Rows and whether each has a hidden trait (one of two labels; each part has its own)
(in the rows, 100 means zero)
[104 100  92  87  97  91 103 108  98  88  98  90  91 101 105  94 101 108
  98  99 114 101  78 102  86  90 102 104] | Z
[105  91  97  97  95  97  98 111 102  95  94 118  77  88 102  98  93 100
 110  97  31 104  93  96  99  93 104 100] | Z
[ 75 110  94 106 108 112 109  95 100  97  89  80 112 112  93 100 117  98
 130 100 131  94  96 107  99 112  95  80] | H
[ 79 102 106  92 104  95 108 114 106  89  80  83  95 105 106  90 123 102
 127  99 116 104  71 106  89  91  92  92] | H
[ 99 108  96  89  98  99  95 105 106  99 100 110  98  95 105 104  74 123
  79 100  77 109 110 105  95 100  97 105] | H
[ 74 106  98 105 106 107 111 103  94  94  91  80 103 107  93  94 119  85
 139  98 113  91  78 106 101 104  94  82] | Z
[ 86  93 107 106 100  97 108  98  92  93  89  85  82  96  97  95 118  70
 140  97  42  89  78  98 104  93  92  90] | Z
[ 79 109  95 100 107 106 108 103 100  91  89  83 103 108  94  96 114  97
 137  99  82  92  81 107  95 103  95  79] | H
[ 89 114  98 100 106 116 103 104 110 117  97 105 137 114  88 112  78 117
  95 103 117 101 123 106 109 116  99  93] | H
[ 95  93  99 104  99  97 108 101  93  92  90  92  75  98  98  95 110  79
 137  97  48  91  82  96 101  94  99  91] | Z
[ 86 107  96 101 104 104 108 106  99  91  89  87  95 107  95  95 108  92
 139  98  65  92  78 104  96 100  97  81] | H
[ 86 102  92  90 100  91 109 107  97  82  90  92  60  92 109  90 105 100
 127  95  50  98  65 106  86  91  98  90] | Z
[ 75  95 104 105 107 104 107 112  96  90  90  67 122 115  92  95 143  78
 138  99 135  96  76 100  97  94  91  89] | H
[ 99 102 101  93  99  96 102 100 101  97  93  99  93  98 104  96  93 109
  96 100 106 104  89 103  95  98 101 100] | H
